[[ -5.2  10.6   3.3  13.9  21.5  11.3  -2.5  -6.7  -4.0  82.4  21.4]
 [  1.1  -3.2 -11.3 -12.1  10.2  30.4   2.2  -7.3 -23.0 -42.9 -29.4]
 [ 21.4   3.9 -20.8   2.1  26.6 -16.4  -7.1   8.9 -14.7 -22.6 -20.7]]
->
[[ 21.4   3.9 -20.8   2.1  26.6 -16.4  -7.1   8.9 -14.7 -22.6 -20.7]
 [  1.1  -3.2 -11.3 -12.1  10.2  30.4   2.2  -7.3 -23.0 -42.9 -29.4]
 [ -5.2  10.6   3.3  13.9  21.5  11.3  -2.5  -6.7  -4.0  82.4  21.4]]

[[39.5 21.6]
 [84.3  8.9]]
->
[[84.3  8.9]
 [39.5 21.6]]

[[-33.5  66.1  12.1   1.9 -47.8   4.3  21.6   6.0  23.9  34.6 -39.6 -25.6]
 [-13.2  12.3 -35.8 -30.9  -5.4  -9.1 -32.9 -19.9   0.3  11.2   4.2  28.2]
 [ -5.0  12.2 -33.1  -6.7 -25.0  -8.7  -8.8 -26.3  -0.7  11.6  -9.7  22.2]]
->
[[ -5.0  12.2 -33.1  -6.7 -25.0  -8.7  -8.8 -26.3  -0.7  11.6  -9.7  22.2]
 [-13.2  12.3 -35.8 -30.9  -5.4  -9.1 -32.9 -19.9   0.3  11.2   4.2  28.2]
 [-33.5  66.1  12.1   1.9 -47.8   4.3  21.6   6.0  23.9  34.6 -39.6 -25.6]]

[[-67.8 -46.3  37.7 -27.5 -31.6]
 [ 50.0 -40.3 -69.4   2.3  53.9]]
->
[[ 50.0 -40.3 -69.4   2.3  53.9]
 [-67.8 -46.3  37.7 -27.5 -31.6]]

[[ 23.9   5.0  -1.6  -3.0   0.9 -10.6  -8.1   2.4 -49.7  38.9  11.8   7.4
   21.3  38.3  48.5  43.5]
 [ 50.6  -1.4  -5.2   3.1  -4.5 -20.2 -12.1 -10.7 -29.3  27.1  49.0   6.7
   42.6  32.3  66.7  45.1]]
->
[[ 50.6  -1.4  -5.2   3.1  -4.5 -20.2 -12.1 -10.7 -29.3  27.1  49.0   6.7
   42.6  32.3  66.7  45.1]
 [ 23.9   5.0  -1.6  -3.0   0.9 -10.6  -8.1   2.4 -49.7  38.9  11.8   7.4
   21.3  38.3  48.5  43.5]]

[[-13.6  17.3  18.4 -13.7  19.3   2.1   5.0  -5.1]
 [ -6.4  68.7  76.2 -13.7  41.7   4.7  -1.0   0.9]
 [ -1.7  -2.1   3.7  -0.2   0.7   0.4   1.0  -0.6]]
->
[[ -1.7  -2.1   3.7  -0.2   0.7   0.4   1.0  -0.6]
 [ -6.4  68.7  76.2 -13.7  41.7   4.7  -1.0   0.9]
 [-13.6  17.3  18.4 -13.7  19.3   2.1   5.0  -5.1]]

[[-33.6 -19.1  18.4 -22.1  28.0 -36.2  13.7  14.5   4.0]
 [ 22.4  49.7  53.1  47.7 -82.0  36.7  73.7  -6.2  17.8]]
->
[[ 22.4  49.7  53.1  47.7 -82.0  36.7  73.7  -6.2  17.8]
 [-33.6 -19.1  18.4 -22.1  28.0 -36.2  13.7  14.5   4.0]]

[[44.5  1.5 17.8 -6.1 -4.1]
 [69.0 -8.7 14.3  6.8  9.7]]
->
[[69.0 -8.7 14.3  6.8  9.7]
 [44.5  1.5 17.8 -6.1 -4.1]]

[[-49.7  -8.6  57.9  45.4]
 [ 49.2  10.5  37.9  79.9]]
->
[[ 49.2  10.5  37.9  79.9]
 [-49.7  -8.6  57.9  45.4]]
---
[[-50.0 -12.8 -58.3  -3.0   2.4]
 [-20.8  -8.4 -18.4  -0.1  -4.4]
 [ 49.9  29.7  26.8   0.3  36.5]
 [-27.2   4.5 -54.0  -8.1  14.8]
 [ 39.3  27.9  12.5  -1.4  36.9]
 [ -7.7  -3.5  -5.7   1.0   0.0]
 [-52.5 -10.8 -66.3  -5.2   4.0]
 [-23.0  -9.8 -19.4   0.0  -6.0]
 [-24.3   6.3 -52.9  -9.3  14.2]
 [ 49.1  31.7  21.5  -1.5  38.0]
 [-53.6 -10.8 -68.5  -6.0   3.0]]
->
[[  3.0  -6.0 -68.5 -10.8 -53.6]
 [ 38.0  -1.5  21.5  31.7  49.1]
 [ 14.2  -9.3 -52.9   6.3 -24.3]
 [ -6.0   0.0 -19.4  -9.8 -23.0]
 [  4.0  -5.2 -66.3 -10.8 -52.5]
 [  0.0   1.0  -5.7  -3.5  -7.7]
 [ 36.9  -1.4  12.5  27.9  39.3]
 [ 14.8  -8.1 -54.0   4.5 -27.2]
 [ 36.5   0.3  26.8  29.7  49.9]
 [ -4.4  -0.1 -18.4  -8.4 -20.8]
 [  2.4  -3.0 -58.3 -12.8 -50.0]]

[[-15.8   8.4   1.5  -9.1   2.3  23.4  26.1  -1.7  38.1 -19.0 -16.2]
 [  7.5   8.5   3.9  -5.1  -6.7   5.2  10.3   6.4   6.9   0.7  -0.9]
 [ -8.7  27.0   6.0 -16.9  -3.9  36.2  42.5   8.4  67.2 -23.2 -32.6]]
->
[[-32.6 -23.2  67.2   8.4  42.5  36.2  -3.9 -16.9   6.0  27.0  -8.7]
 [ -0.9   0.7   6.9   6.4  10.3   5.2  -6.7  -5.1   3.9   8.5   7.5]
 [-16.2 -19.0  38.1  -1.7  26.1  23.4   2.3  -9.1   1.5   8.4 -15.8]]

[[-16.3   3.7  78.5  14.9  12.5  68.6  -1.6  76.1   3.8   1.0 -15.8  32.6]
 [  2.0   3.3  77.5  13.6 -12.8  68.1  -1.2  76.4   1.6   1.1   1.7  31.9]
 [ 38.7  -0.8  15.5  -0.5 -55.9  14.8  -0.6  17.9  -4.6  -0.6  36.9   6.8]
 [-19.5   3.7  77.0  14.8  17.1  67.2  -1.7  74.3   4.1   1.0 -18.8  32.0]
 [-39.9  -0.6 -14.5  -1.6  57.6 -13.7  -2.3 -17.6   3.7  -1.7 -38.4  -4.1]
 [ 38.7  -0.8  15.5  -0.5 -55.9  14.8  -0.6  17.9  -4.6  -0.6  36.9   6.8]
 [-42.0   0.2  -0.7   1.2  58.7  -1.7  -2.3  -4.2   4.4  -1.4 -40.4   1.4]
 [  7.1   3.0  74.5  12.7 -19.5  65.7  -1.1  73.8   0.9   1.0   6.6  30.6]]
->
[[ 30.6   6.6   1.0   0.9  73.8  -1.1  65.7 -19.5  12.7  74.5   3.0   7.1]
 [  1.4 -40.4  -1.4   4.4  -4.2  -2.3  -1.7  58.7   1.2  -0.7   0.2 -42.0]
 [  6.8  36.9  -0.6  -4.6  17.9  -0.6  14.8 -55.9  -0.5  15.5  -0.8  38.7]
 [ -4.1 -38.4  -1.7   3.7 -17.6  -2.3 -13.7  57.6  -1.6 -14.5  -0.6 -39.9]
 [ 32.0 -18.8   1.0   4.1  74.3  -1.7  67.2  17.1  14.8  77.0   3.7 -19.5]
 [  6.8  36.9  -0.6  -4.6  17.9  -0.6  14.8 -55.9  -0.5  15.5  -0.8  38.7]
 [ 31.9   1.7   1.1   1.6  76.4  -1.2  68.1 -12.8  13.6  77.5   3.3   2.0]
 [ 32.6 -15.8   1.0   3.8  76.1  -1.6  68.6  12.5  14.9  78.5   3.7 -16.3]]

[[-30.3 -13.3  23.5  15.2 -33.4 -48.3 -21.5 -52.3]
 [ 10.9  -2.9  -1.4  -9.7  15.2  25.4  -7.5  31.5]
 [  8.7  -1.6 -13.0   9.6  45.9  49.8 -14.0  73.7]]
->
[[ 73.7 -14.0  49.8  45.9   9.6 -13.0  -1.6   8.7]
 [ 31.5  -7.5  25.4  15.2  -9.7  -1.4  -2.9  10.9]
 [-52.3 -21.5 -48.3 -33.4  15.2  23.5 -13.3 -30.3]]

[[ 10.3 -14.7  32.3  27.5  -3.0  27.9  -1.5  10.1 -11.9  -1.6  16.2  14.7
   41.9 -24.4  17.1   4.3]
 [ 26.6   3.4  12.6  -0.6  -9.8   4.1  29.8  19.9  38.7   5.2  31.7  27.8
  -42.6 -26.5  -6.0 -14.0]
 [  5.4  77.9   2.7  -0.3  40.0  14.3  10.7  54.3  25.0  50.6  25.0 -15.1
   10.0  60.5  28.1   8.2]
 [  8.1  32.0  23.3  19.5 -24.2   8.9   7.7  30.8  -6.6  39.8  -3.0  15.0
   27.8  -0.1  15.5   1.0]
 [ 20.7  29.2  57.5  11.8  20.2  35.7  37.1  12.9  14.6  56.8  -3.9  45.0
   17.2  71.4  59.5  21.0]
 [-39.8 -21.2  28.2  36.2  34.2  27.6 -13.1   2.1 -53.3 -14.5  48.1  15.7
   27.1  25.5   7.5   3.7]]
->
[[  3.7   7.5  25.5  27.1  15.7  48.1 -14.5 -53.3   2.1 -13.1  27.6  34.2
   36.2  28.2 -21.2 -39.8]
 [ 21.0  59.5  71.4  17.2  45.0  -3.9  56.8  14.6  12.9  37.1  35.7  20.2
   11.8  57.5  29.2  20.7]
 [  1.0  15.5  -0.1  27.8  15.0  -3.0  39.8  -6.6  30.8   7.7   8.9 -24.2
   19.5  23.3  32.0   8.1]
 [  8.2  28.1  60.5  10.0 -15.1  25.0  50.6  25.0  54.3  10.7  14.3  40.0
   -0.3   2.7  77.9   5.4]
 [-14.0  -6.0 -26.5 -42.6  27.8  31.7   5.2  38.7  19.9  29.8   4.1  -9.8
   -0.6  12.6   3.4  26.6]
 [  4.3  17.1 -24.4  41.9  14.7  16.2  -1.6 -11.9  10.1  -1.5  27.9  -3.0
   27.5  32.3 -14.7  10.3]]

[[ -6.3   4.0   1.0   4.6   2.6   7.4  11.3  -5.8]
 [ -4.1   2.3   7.4   2.1  10.3  24.6  -7.0  -0.8]
 [  3.4  -0.5   1.9  -1.5  -1.0  10.4 -16.9   8.5]
 [-69.0   1.5   3.8   3.5  18.6  -0.5  -9.8   0.2]
 [-22.1 -12.7  15.1  11.5 -10.9  10.9  -5.8   2.6]]
->
[[  2.6  -5.8  10.9 -10.9  11.5  15.1 -12.7 -22.1]
 [  0.2  -9.8  -0.5  18.6   3.5   3.8   1.5 -69.0]
 [  8.5 -16.9  10.4  -1.0  -1.5   1.9  -0.5   3.4]
 [ -0.8  -7.0  24.6  10.3   2.1   7.4   2.3  -4.1]
 [ -5.8  11.3   7.4   2.6   4.6   1.0   4.0  -6.3]]
